Here is a tiny trained network, its code and every weight. The questions are about switching its units off for an input and a class, where a switched-off unit gives its printed mean instead of its output.

import numpy as np


def w(rows, s, z=0):
    codes = np.array(rows[::2]) - 128.0
    scale = np.full(codes.shape[1], s)
    scale[-1] = z or s
    return codes * scale


def norm(h):
    return h / np.sqrt((h * h).mean(-1, keepdims=True) + 1e-5)


def f(y):
    return np.maximum(y, 0)


def log_softmax(a):
    a = a - a.max(-1, keepdims=True)
    return a - np.log(np.exp(a).sum(-1, keepdims=True))


def net(x, mask):
    res = np.array(x, float).reshape(1, 3) / 4 @ E
    u = 0
    for l in range(2):
        y = f(norm(res) @ A[l][:, :-1].T + A[l][:, -1])
        res = res + np.where(mask[u : u + 3], y, B[l][:, -1]) @ B[l][:, :-1]
        u += 3
    return log_softmax(norm(res)[-1] @ U[:, :-1].T + U[:, -1])


A, B = {}, {}
E = w([
[137,171,214,113,189,159,90,221,135],'x0',
[255,45,139,107,192,127,110,33,201],'x1',
[121,173,233,238,111,48,181,125,216],'x2',
],0.00087)
A[0] = w([
[98,82,13,153,26,68,183,15,117,11],'L0N1',
[214,59,124,109,151,94,114,68,136,104],'L0N2',
[4,187,60,144,87,119,125,115,81,22],'L0N3',
],0.0021,0.0012)
B[0] = w([
[193,200,227,27,253,113,15,244,132,252],'L0N1',
[47,82,131,197,27,156,171,183,180,233],'L0N2',
[134,21,192,209,81,227,197,174,143,228],'L0N3',
],0.0026,0.0019)
A[1] = w([
[205,28,147,119,194,149,87,3,221,104],'L1N1',
[124,93,9,63,142,215,107,97,13,131],'L1N2',
[141,121,187,160,102,133,114,190,165,255],'L1N3',
],0.0021,0.0019)
B[1] = w([
[30,200,164,154,95,175,156,247,10,179],'L1N1',
[153,192,196,205,128,4,166,55,223,175],'L1N2',
[167,105,46,63,151,121,98,49,111,253],'L1N3',
],0.0029,0.0041)
U = w([
[157,183,164,50,225,126,52,215,86,254],'0',
[63,69,157,201,23,222,212,233,92,78],'1',
[147,186,140,193,121,18,182,18,185,100],'2',
[164,63,3,90,133,144,110,56,139,38],'3',
],0.0051,0.0014)

Each question gives the input, the list of numbers given to net, and the class t.
The units are the neurons (one row each of A and B). Each row of codes is followed by its name. A weight is (code - 128) times the scale printed after its matrix; where a second scale follows, it is the last column's (A, B and U).
mask holds one flag per neuron, layer by layer. A switched-off neuron (its flag False) gives its mean, the last column of its row in B, instead of its output. The means were averaged over made-up inputs and are rounded, as every weight is.
A unit's drop is (log p(t) with every unit on - log p(t) with that unit switched off) / (log p(t) with every unit on - log p(t) with every unit switched off).
The circuit of an input: a set's keep is (log p(t) with only the set's units on - log p(t) with every unit switched off) / (log p(t) with every unit on - log p(t) with every unit switched off). Starting from all 6 units, units are removed one at a time, each time the one whose removal leaves the highest keep (on an exact tie, the one counted first), for as long as the keep stays at least 0.8.
circuit, biggest first: the units of the circuit, biggest drop first
most important unit: the unit with the biggest drop
k most important neurons: the k neurons with the biggest drops, biggest first
top k neurons in layer l: the k neurons of layer l with the biggest drops, biggest first
drop of u: that unit's drop, to one decimal
input [5,-6,-8], class 2: circuit, biggest first => (L1N2 L0N1 L1N1)
input [-2,8,6], class 1: most important unit => L1N1
input [-1,6,-7], class 2: top 2 neurons in layer 0 => (L0N3 L0N1)
input [-4,8,-6], class 1: circuit, biggest first => (L1N1 L0N2)
input [-4,1,4], class 0: 2 most important neurons => (L0N1 L1N2)
input [3,2,-8], class 2: 2 most important neurons => (L1N2 L0N1)
input [5,-3,-6], class 2: 2 most important neurons => (L1N2 L0N1)
input [-1,-3,-4], class 2: 3 most important neurons => (L1N2 L0N2 L1N1)
input [-8,8,-7], class 0: circuit, biggest first => (L0N1 L1N1)
input [3,3,-1], class 3: top 2 neurons in layer 0 => (L0N2 L0N1)
input [5,-2,-8], class 2: circuit, biggest first => (L1N2 L0N1)
input [4,-5,-8], class 2: 4 most important neurons => (L1N2 L0N1 L0N2 L1N1)
input [-5,5,-3], class 0: 3 most important neurons => (L0N1 L0N3 L1N1)
input [-6,-5,-3], class 0: top 2 neurons in layer 0 => (L0N1 L0N2)
input [-5,6,-6], class 1: top 2 neurons in layer 1 => (L1N1 L1N3)
input [2,-4,-3], class 1: most important unit => L0N3
input [-4,4,0], class 0: top 2 neurons in layer 0 => (L0N1 L0N3)
input [-1,-5,-7], class 2: 3 most important neurons => (L1N2 L0N2 L1N1)
input [-3,5,0], class 1: 2 most important neurons => (L1N1 L0N2)
input [1,4,-2], class 1: circuit, biggest first => (L0N1 L1N1)
input [-8,0,-6], class 0: most important unit => L0N1
input [-6,0,6], class 0: 2 most important neurons => (L0N1 L1N2)
input [-8,5,3], class 0: 2 most important neurons => (L0N1 L1N1)
input [-5,5,-8], class 2: top 2 neurons in layer 0 => (L0N2 L0N3)
input [1,-6,-8], class 2: top 2 neurons in layer 1 => (L1N2 L1N1)
input [0,8,2], class 1: drop of L1N1 => 0.5
input [-1,8,0], class 1: drop of L1N1 => 0.4
input [-1,2,-5], class 2: drop of L1N2 => 1.1
input [-6,3,-4], class 0: drop of L1N3 => 0.0
input [0,-2,1], class 3: most important unit => L1N1
